Below is a small trained network, with its code and all its weights. Each question gives an input and a target symbol and asks what happens when units are switched off, that is, made to give their printed mean instead of their output.

import numpy as np


def w(rows, s, z=0):
    codes = np.array(rows[::2]) - 128.0
    scale = np.full(codes.shape[1], s)
    scale[-1] = z or s
    return codes * scale


def f(y):
    return np.maximum(y, 0)


def softmax(a):
    e = np.exp(a - a.max(-1, keepdims=True))
    return e / e.sum(-1, keepdims=True)


def log_softmax(a):
    a = a - a.max(-1, keepdims=True)
    return a - np.log(np.exp(a).sum(-1, keepdims=True))


def net(x, mask):
    ids = ['ΓΛΦΨβζω'.index(c) for c in x.split()]
    T = len(ids)
    res = E[ids] + P[:T]
    u = 0
    for l in range(2):
        q, k, v = (res @ M[l].T for M in (Q, K, V))
        z = softmax(np.where(np.tri(T) > 0, q @ k.T / 3**0.5, -1e9)) @ v
        res = res + np.where(mask[u], z, O[l][:, -1]) @ O[l][:, :-1]
        u += 1
        y = f(res @ A[l][:, :-1].T + A[l][:, -1])
        res = res + np.where(mask[u : u + 4], y, B[l][:, -1]) @ B[l][:, :-1]
        u += 4
    return log_softmax(res[-1] @ U[:, :-1].T + U[:, -1])


Q, K, V, O, A, B = {}, {}, {}, {}, {}, {}
E = w([
[133,59,92],'Γ',
[248,206,97],'Λ',
[101,107,128],'Φ',
[66,163,128],'Ψ',
[100,108,131],'β',
[51,118,41],'ζ',
[204,118,169],'ω',
],0.016)
P = w([
[144,134,149],'0',
[142,126,147],'1',
[136,120,142],'2',
[130,118,133],'3',
[126,114,131],'4',
[122,111,125],'5',
[118,110,122],'6',
[115,108,117],'7',
[110,112,119],'8',
[111,109,94],'9',
[93,132,118],'10',
[111,121,41],'11',
[71,158,118],'12',
[142,112,5],'13',
],0.023)
Q[0] = w([
[238,254,207],'0.h0',
[4,247,212],'0.h0',
[221,238,9],'0.h0',
],0.0053)
K[0] = w([
[247,136,163],'0.h0',
[142,156,92],'0.h0',
[158,169,184],'0.h0',
],0.014)
V[0] = w([
[2,236,227],'0.h0',
[89,228,90],'0.h0',
[168,102,248],'0.h0',
],0.006)
O[0] = w([
[1,20,249,191],'0.h0',
[59,146,113,194],'0.h0',
[166,234,187,2],'0.h0',
],0.0081,0.0022)
A[0] = w([
[28,2,175,133],'0.n0',
[217,58,208,180],'0.n1',
[122,210,145,255],'0.n2',
[166,81,49,159],'0.n3',
],0.008,0.0058)
B[0] = w([
[95,2,111,253],'0.n0',
[4,58,99,150],'0.n1',
[207,141,77,173],'0.n2',
[82,224,193,187],'0.n3',
],0.0093,0.012)
Q[1] = w([
[151,171,122],'1.h0',
[91,77,2],'1.h0',
[132,102,110],'1.h0',
],0.0088)
K[1] = w([
[132,193,199],'1.h0',
[107,53,1],'1.h0',
[137,137,81],'1.h0',
],0.0084)
V[1] = w([
[1,207,108],'1.h0',
[140,60,159],'1.h0',
[115,180,179],'1.h0',
],0.0094)
O[1] = w([
[205,47,132,184],'1.h0',
[145,203,76,233],'1.h0',
[2,93,104,1],'1.h0',
],0.0087,0.0092)
A[1] = w([
[155,153,66,59],'1.n0',
[175,146,91,31],'1.n1',
[181,255,217,1],'1.n2',
[153,67,83,73],'1.n3',
],0.0084,0.005)
B[1] = w([
[117,174,216,164],'1.n0',
[10,34,193,154],'1.n1',
[76,100,157,175],'1.n2',
[102,192,224,253],'1.n3',
],0.011,0.0066)
U = w([
[146,141,104,116],'Γ',
[134,145,102,144],'Λ',
[121,174,169,120],'Φ',
[63,81,131,82],'Ψ',
[139,142,102,128],'β',
[207,127,182,46],'ζ',
[247,178,82,254],'ω',
],0.015,0.0081)

Each question gives the input, a string of symbols that net reads in full, and the target symbol t.
The units are the heads (3 rows each of Q, K, V and O) and the neurons (one row each of A and B). Each row of codes is followed by its name. A weight is (code - 128) times the scale printed after its matrix; where a second scale follows, it is the last column's (O, A, B and U).
mask holds one flag per unit, layer by layer, with each layer's heads first. A switched-off unit (its flag False) gives its mean, the last column of its rows in O or B, instead of its output. The means were averaged over made-up inputs and are rounded, as every weight is.
A unit's drop is (log p(t) with every unit on - log p(t) with that unit switched off) / (log p(t) with every unit on - log p(t) with every unit switched off).
The circuit of an input: a set's keep is (log p(t) with only the set's units on - log p(t) with every unit switched off) / (log p(t) with every unit on - log p(t) with every unit switched off). Starting from all 10 units, units are removed one at a time, each time the one whose removal leaves the highest keep (on an exact tie, the one counted first), for as long as the keep stays at least 0.8.
units of the circuit, in order: the units of the circuit, biggest drop first
k most important neurons: the k neurons with the biggest drops, biggest first
top k neurons in layer l: the k neurons of layer l with the biggest drops, biggest first
drop when u is switched off: that unit's drop, to one decimal
input Γ Γ ω Ψ Φ ζ Ψ, target ζ: 2 most important neurons => 0.n0, 0.n3
input β Γ Ψ Λ Ψ Γ Λ Ψ ζ Ψ Ψ ζ β, target ζ: units of the circuit, in order => 1.h0
input Γ Γ β Ψ Ψ Ψ Λ ζ Γ, target ζ: units of the circuit, in order => 1.h0, 1.n3
input β Ψ Ψ Ψ Φ Γ Λ Ψ Γ Φ, target ω: 3 most important neurons => 0.n1, 0.n0, 1.n1
input Ψ Γ β Λ Ψ Ψ ω Γ Γ Λ ζ Φ, target ζ: units of the circuit, in order => 1.h0, 0.h0, 1.n3
input Γ β ω, target ω: top 2 neurons in layer 0 => 0.n1, 0.n2
input Ψ Γ Γ, target ω: top 2 neurons in layer 0 => 0.n0, 0.n3
input β Ψ ω, target ω: 2 most important neurons => 0.n1, 0.n3
input Ψ Ψ Γ Γ Ψ Γ β Γ Γ Γ Ψ Λ Ψ ζ, target Ψ: 2 most important neurons => 0.n3, 0.n2
input Γ Λ Ψ Γ Ψ Ψ Ψ ζ Φ ω Φ, target ζ: 2 most important neurons => 0.n0, 1.n3
input Γ Ψ Ψ Λ, target Φ: units of the circuit, in order => 1.n1, 1.n2, 0.n0
input Γ Γ Λ Γ Γ, target ω: 4 most important neurons => 1.n3, 1.n1, 1.n2, 1.n0
input Ψ ζ Λ β Φ Ψ Ψ ζ Ψ Ψ Φ ζ ζ ζ, target Ψ: 2 most important neurons => 0.n2, 0.n3
input Γ Λ ζ Γ Γ Φ β β Φ Γ Ψ β Ψ Ψ, target Ψ: units of the circuit, in order => 0.h0
input Φ ζ Γ Ψ β Ψ Ψ ζ β, target ζ: 2 most important neurons => 0.n0, 1.n3
input β Ψ Ψ Ψ Ψ Ψ ω Φ ω Ψ Ψ Λ, target Φ: top 3 neurons in layer 1 => 1.n1, 1.n0, 1.n2
input β Λ Γ Λ Γ β, target ω: drop when 0.h0 is switched off => 0.3
input ω Γ Λ Ψ Ψ Γ Λ Λ Ψ ζ Γ Ψ Ψ Γ, target Ψ: drop when 0.h0 is switched off => 1.5
input Γ Ψ Ψ ω β Γ Ψ Ψ Λ Ψ ω β Ψ β, target Ψ: drop when 1.n2 is switched off => -0.1
input Ψ Ψ Φ β Ψ Γ Ψ Γ Λ Ψ Γ Ψ Ψ Φ, target Ψ: drop when 0.n1 is switched off => -0.1
input Ψ Γ Ψ, target ω: top neuron in layer 0 => 0.n3
